Below are the code and all the weights of a small trained network. Each question names an input and a target symbol and asks about switching units off, where a switched-off unit gives its printed mean instead of its output.

import numpy as np


def w(rows, s, z=0):
    codes = np.array(rows[::2]) - 128.0
    scale = np.full(codes.shape[1], s)
    scale[-1] = z or s
    return codes * scale


def f(y):
    return y / 2 * (1 + np.tanh(0.7978845608 * (y + 0.044715 * y**3)))


def softmax(a):
    e = np.exp(a - a.max(-1, keepdims=True))
    return e / e.sum(-1, keepdims=True)


def log_softmax(a):
    a = a - a.max(-1, keepdims=True)
    return a - np.log(np.exp(a).sum(-1, keepdims=True))


def net(x, mask):
    ids = ['αγθλπσω'.index(c) for c in x.split()]
    T = len(ids)
    res = E[ids] + P[:T]
    u = 0
    for l in range(2):
        q, k, v = (res @ M[l].T for M in (Q, K, V))
        z = softmax(np.where(np.tri(T) > 0, q @ k.T / 2**0.5, -1e9)) @ v
        res = res + np.where(mask[u], z, O[l][:, -1]) @ O[l][:, :-1]
        u += 1
        y = f(res @ A[l][:, :-1].T + A[l][:, -1])
        res = res + np.where(mask[u : u + 4], y, B[l][:, -1]) @ B[l][:, :-1]
        u += 4
    return log_softmax(res[-1] @ U[:, :-1].T + U[:, -1])


Q, K, V, O, A, B = {}, {}, {}, {}, {}, {}
E = w([
[104,100,196,126,81,168],'α',
[91,97,120,73,58,180],'γ',
[107,204,139,108,44,33],'θ',
[152,130,57,63,158,92],'λ',
[171,68,219,174,236,40],'π',
[148,14,64,2,166,213],'σ',
[191,134,39,70,213,40],'ω',
],0.0084)
P = w([
[53,107,93,100,168,73],'0',
[186,139,140,85,63,131],'1',
[140,58,138,134,114,40],'2',
[104,184,138,83,146,208],'3',
[222,159,146,85,85,143],'4',
[131,66,130,176,143,39],'5',
[101,122,161,106,112,180],'6',
[254,162,133,80,116,143],'7',
[135,83,143,185,156,69],'8',
],0.0099)
Q[0] = w([
[150,77,192,180,161,84],'L0H0',
[254,142,142,30,94,147],'L0H0',
],0.0079)
K[0] = w([
[216,141,169,205,243,104],'L0H0',
[2,74,60,94,194,66],'L0H0',
],0.0075)
V[0] = w([
[55,118,125,119,129,102],'L0H0',
[189,90,254,192,201,121],'L0H0',
],0.0082)
O[0] = w([
[55,118,220,107,169,119,240],'L0H0',
[80,179,2,3,57,110,5],'L0H0',
],0.0065,0.0028)
A[0] = w([
[27,82,133,109,197,192,241],'L0N0',
[64,127,137,132,254,94,250],'L0N1',
[80,207,183,113,74,179,192],'L0N2',
[37,134,177,145,132,188,42],'L0N3',
],0.006,0.0019)
B[0] = w([
[28,87,146,87,188,207,198],'L0N0',
[87,131,160,74,210,63,249],'L0N1',
[98,196,117,104,29,164,240],'L0N2',
[59,142,43,156,49,253,132],'L0N3',
],0.006,0.0019)
Q[1] = w([
[1,56,77,239,143,63],'L1H0',
[47,223,88,200,110,196],'L1H0',
],0.0076)
K[1] = w([
[254,187,60,93,102,207],'L1H0',
[135,85,177,137,14,124],'L1H0',
],0.0088)
V[1] = w([
[99,18,84,78,153,230],'L1H0',
[38,144,176,163,2,209],'L1H0',
],0.0053)
O[1] = w([
[115,254,133,160,198,142,151],'L1H0',
[220,200,215,63,104,179,10],'L1H0',
],0.0086,0.0014)
A[1] = w([
[241,240,174,94,109,209,92],'L1N0',
[242,89,189,148,56,108,254],'L1N1',
[168,59,37,254,84,101,143],'L1N2',
[127,204,154,241,147,67,115],'L1N3',
],0.0063,0.0022)
B[1] = w([
[126,216,2,143,187,205,226],'L1N0',
[241,138,158,150,81,111,255],'L1N1',
[152,75,34,233,73,100,172],'L1N2',
[46,78,224,163,239,173,183],'L1N3',
],0.007,0.0046)
U = w([
[132,197,76,48,123,143,174],'α',
[174,153,147,186,196,150,5],'γ',
[236,90,222,95,65,99,161],'θ',
[131,100,144,205,151,124,46],'λ',
[72,164,46,30,17,64,181],'π',
[13,108,189,82,211,150,230],'σ',
[117,91,54,255,122,137,32],'ω',
],0.0053,0.0031)

Each question gives the input, a string of symbols that net reads in full, and the target symbol t.
The units are the heads (2 rows each of Q, K, V and O) and the neurons (one row each of A and B). Each row of codes is followed by its name. A weight is (code - 128) times the scale printed after its matrix; where a second scale follows, it is the last column's (O, A, B and U).
mask holds one flag per unit, layer by layer, with each layer's heads first. A switched-off unit (its flag False) gives its mean, the last column of its rows in O or B, instead of its output. The means were averaged over made-up inputs and are rounded, as every weight is.
A unit's drop is (log p(t) with every unit on - log p(t) with that unit switched off) / (log p(t) with every unit on - log p(t) with every unit switched off).
The circuit of an input: a set's keep is (log p(t) with only the set's units on - log p(t) with every unit switched off) / (log p(t) with every unit on - log p(t) with every unit switched off). Starting from all 10 units, units are removed one at a time, each time the one whose removal leaves the highest keep (on an exact tie, the one counted first), for as long as the keep stays at least 0.8.
units of the circuit, in order: the units of the circuit, biggest drop first
k most important neurons: the k neurons with the biggest drops, biggest first
k most important neurons of layer l: the k neurons of layer l with the biggest drops, biggest first
input σ ω γ γ θ θ α α, target σ: 2 most important neurons => L1N3, L0N0
input ω γ θ α γ α γ θ, target ω: units of the circuit, in order => L1H0, L0N1, L1N2, L0H0
input γ θ θ θ ω, target γ: 4 most important neurons => L0N0, L1N0, L0N3, L1N3
input α ω θ α θ, target α: 3 most important neurons of layer 0 => L0N0, L0N3, L0N2
input θ π α, target π: units of the circuit, in order => L0H0
input θ γ θ π λ, target θ: units of the circuit, in order => L0H0, L1H0, L1N1
input α α γ σ θ, target α: units of the circuit, in order => L1N0, L1H0, L0N0
input π γ γ ω θ γ λ α, target π: 2 most important neurons of layer 0 => L0N1, L0N2
input ω λ α, target ω: 3 most important neurons => L1N2, L0N1, L0N2
input π α λ α, target α: 3 most important neurons of layer 0 => L0N3, L0N2, L0N0
input γ γ λ σ θ θ, target σ: 3 most important neurons => L1N3, L0N3, L0N2
input γ α θ π θ, target γ: 2 most important neurons => L0N0, L1N0
input α θ θ γ π, target α: 3 most important neurons => L1N0, L0N0, L0N3
input π θ α σ θ λ, target σ: units of the circuit, in order => L1H0, L1N3, L1N1, L0N1
input σ γ θ θ γ, target σ: 2 most important neurons => L0N0, L1N3
input α θ α θ α α, target θ: units of the circuit, in order => L1H0, L1N1, L1N0
input α θ α θ λ π, target π: units of the circuit, in order => L0H0
input ω λ γ, target ω: 3 most important neurons of layer 0 => L0N1, L0N2, L0N3
input π α θ θ α γ π θ, target π: 2 most important neurons of layer 0 => L0N1, L0N2
input γ π θ γ θ, target γ: most important neuron => L1N0
input α α θ θ α ω, target ω: 3 most important neurons => L1N2, L0N2, L0N0
input θ θ π γ α γ θ π γ, target π: 2 most important neurons of layer 1 => L1N3, L1N1
input π θ γ γ θ α θ σ, target π: 2 most important neurons => L1N3, L0N1
input ω γ σ λ γ, target ω: 2 most important neurons => L0N1, L1N2
input α α α θ γ, target α: 2 most important neurons => L1N0, L0N0
input ω θ θ, target ω: 2 most important neurons => L1N2, L0N1
